Below are the code and all the weights of a small trained network. Each question names an input and a class and asks about switching units off, where a switched-off unit gives its printed mean instead of its output.

import numpy as np


def w(rows, s, z=0):
    codes = np.array(rows[::2]) - 128.0
    scale = np.full(codes.shape[1], s)
    scale[-1] = z or s
    return codes * scale


def norm(h):
    return h / np.sqrt((h * h).mean(-1, keepdims=True) + 1e-5)


def f(y):
    return y / 2 * (1 + np.tanh(0.7978845608 * (y + 0.044715 * y**3)))


def log_softmax(a):
    a = a - a.max(-1, keepdims=True)
    return a - np.log(np.exp(a).sum(-1, keepdims=True))


def net(x, mask):
    res = np.array(x, float).reshape(1, 4) / 4 @ E
    u = 0
    for l in range(2):
        y = f(norm(res) @ A[l][:, :-1].T + A[l][:, -1])
        res = res + np.where(mask[u : u + 8], y, B[l][:, -1]) @ B[l][:, :-1]
        u += 8
    return log_softmax(norm(res)[-1] @ U[:, :-1].T + U[:, -1])


A, B = {}, {}
E = w([
[146,96,186,107,253,133,163,111,106,92,231],'x0',
[126,75,138,148,133,137,176,99,240,145,53],'x1',
[177,161,187,88,95,177,136,88,128,161,142],'x2',
[85,160,74,91,168,72,139,158,156,14,138],'x3',
],0.0014)
A[0] = w([
[101,73,117,164,108,140,44,190,24,160,194,132],'L0N0',
[220,142,210,155,136,178,62,91,7,179,115,90],'L0N1',
[199,104,163,120,160,119,164,171,174,204,137,54],'L0N2',
[72,101,116,199,130,96,118,121,217,90,26,224],'L0N3',
[139,122,167,48,115,115,143,124,94,41,190,151],'L0N4',
[143,211,220,100,53,228,117,82,109,220,23,106],'L0N5',
[215,57,184,119,203,175,218,49,184,183,161,1],'L0N6',
[97,227,56,125,46,84,48,201,54,113,116,98],'L0N7',
],0.0018,0.00069)
B[0] = w([
[111,99,148,84,54,45,114,111,217,117,96,182],'L0N0',
[109,83,25,145,74,128,179,191,161,88,173,212],'L0N1',
[78,126,80,144,142,70,83,96,63,65,122,134],'L0N2',
[149,162,117,78,147,161,173,170,91,80,166,233],'L0N3',
[191,97,61,120,125,132,155,218,131,112,90,163],'L0N4',
[193,129,104,153,175,164,124,186,191,78,197,247],'L0N5',
[95,221,138,108,120,64,27,104,102,131,104,209],'L0N6',
[5,232,229,139,227,145,15,36,84,127,12,216],'L0N7',
],0.0021,0.0013)
A[1] = w([
[57,189,100,107,97,132,57,158,63,104,74,56],'L1N0',
[116,140,88,98,219,86,158,188,99,53,157,196],'L1N1',
[152,174,123,101,173,139,76,157,111,98,181,185],'L1N2',
[210,152,153,109,197,107,118,160,69,105,213,142],'L1N3',
[130,118,60,72,165,96,240,177,151,30,89,163],'L1N4',
[79,211,61,137,90,138,46,187,86,127,90,94],'L1N5',
[127,125,81,155,101,139,251,150,149,96,37,250],'L1N6',
[133,131,196,175,198,108,97,107,167,96,88,253],'L1N7',
],0.0025,0.00051)
B[1] = w([
[94,121,211,110,191,131,140,37,120,187,103,194],'L1N0',
[191,131,120,109,83,189,135,101,185,183,113,252],'L1N1',
[91,68,88,133,84,206,144,94,182,212,104,188],'L1N2',
[188,157,127,175,93,155,129,128,181,111,59,218],'L1N3',
[193,116,164,209,40,150,108,161,132,201,161,243],'L1N4',
[118,192,212,86,240,148,123,47,144,122,109,210],'L1N5',
[213,84,102,117,115,177,125,126,120,125,254,190],'L1N6',
[101,222,196,83,123,210,79,54,71,169,65,186],'L1N7',
],0.0029,0.0018)
U = w([
[60,75,73,128,103,2,160,198,32,87,183,2],'0',
[32,206,189,77,208,126,94,39,105,147,60,165],'1',
[254,122,96,152,50,200,159,152,196,156,167,199],'2',
],0.0055,0.0016)

Each question gives the input, the list of numbers given to net, and the class t.
The units are the neurons (one row each of A and B). Each row of codes is followed by its name. A weight is (code - 128) times the scale printed after its matrix; where a second scale follows, it is the last column's (A, B and U).
mask holds one flag per neuron, layer by layer. A switched-off neuron (its flag False) gives its mean, the last column of its row in B, instead of its output. The means were averaged over made-up inputs and are rounded, as every weight is.
A unit's drop is (log p(t) with every unit on - log p(t) with that unit switched off) / (log p(t) with every unit on - log p(t) with every unit switched off).
The circuit of an input: a set's keep is (log p(t) with only the set's units on - log p(t) with every unit switched off) / (log p(t) with every unit on - log p(t) with every unit switched off). Starting from the 12 units with the biggest drops (on a tie, the unit counted first), units are removed one at a time, each time the one whose removal leaves the highest keep (on an exact tie, the one counted first), for as long as the keep stays at least 0.8.
units of the circuit, in order: the units of the circuit, biggest drop first
top k neurons: the k neurons with the biggest drops, biggest first
k most important neurons of layer l: the k neurons of layer l with the biggest drops, biggest first
drop when u is switched off: that unit's drop, to one decimal
input [6,8,4,-7], class 1: most important neuron of layer 1 -> L1N4
input [-3,-6,-4,-8], class 1: units of the circuit, in order -> L0N7; L1N5
input [5,-6,-4,8], class 2: units of the circuit, in order -> L1N1; L1N4
input [2,0,-1,-5], class 0: 2 most important neurons of layer 1 -> L1N1; L1N4
input [2,8,0,-6], class 1: units of the circuit, in order -> L0N6; L1N4
input [5,-6,-4,-8], class 0: 4 most important neurons of layer 0 -> L0N0; L0N3; L0N5; L0N1
input [-3,3,-6,8], class 2: top 3 neurons -> L1N4; L0N6; L1N6
input [-7,-2,6,-2], class 1: top 3 neurons -> L0N7; L1N4; L1N5
input [-2,0,-2,-6], class 0: top 3 neurons -> L1N1; L1N3; L1N4
input [-2,3,-6,-4], class 0: top 4 neurons -> L1N1; L1N3; L1N2; L0N4
input [8,7,2,-5], class 1: top 2 neurons -> L0N6; L1N4
input [6,0,-3,-8], class 0: top 2 neurons -> L0N7; L1N1
input [1,-2,6,8], class 2: 2 most important neurons of layer 0 -> L0N4; L0N6
input [-4,-4,7,3], class 1: units of the circuit, in order -> L0N7
input [-4,-7,2,-6], class 1: top 2 neurons -> L0N7; L1N5
input [5,-3,-6,-6], class 0: 2 most important neurons of layer 1 -> L1N4; L1N6
input [-1,-6,4,1], class 1: drop when L0N7 is switched off -> 1.9
input [-7,-7,7,-2], class 1: drop when L0N7 is switched off -> 0.5
input [-5,-6,-1,1], class 1: drop when L0N4 is switched off -> 0.0
input [3,-2,-5,-4], class 0: most important neuron of layer 0 -> L0N5
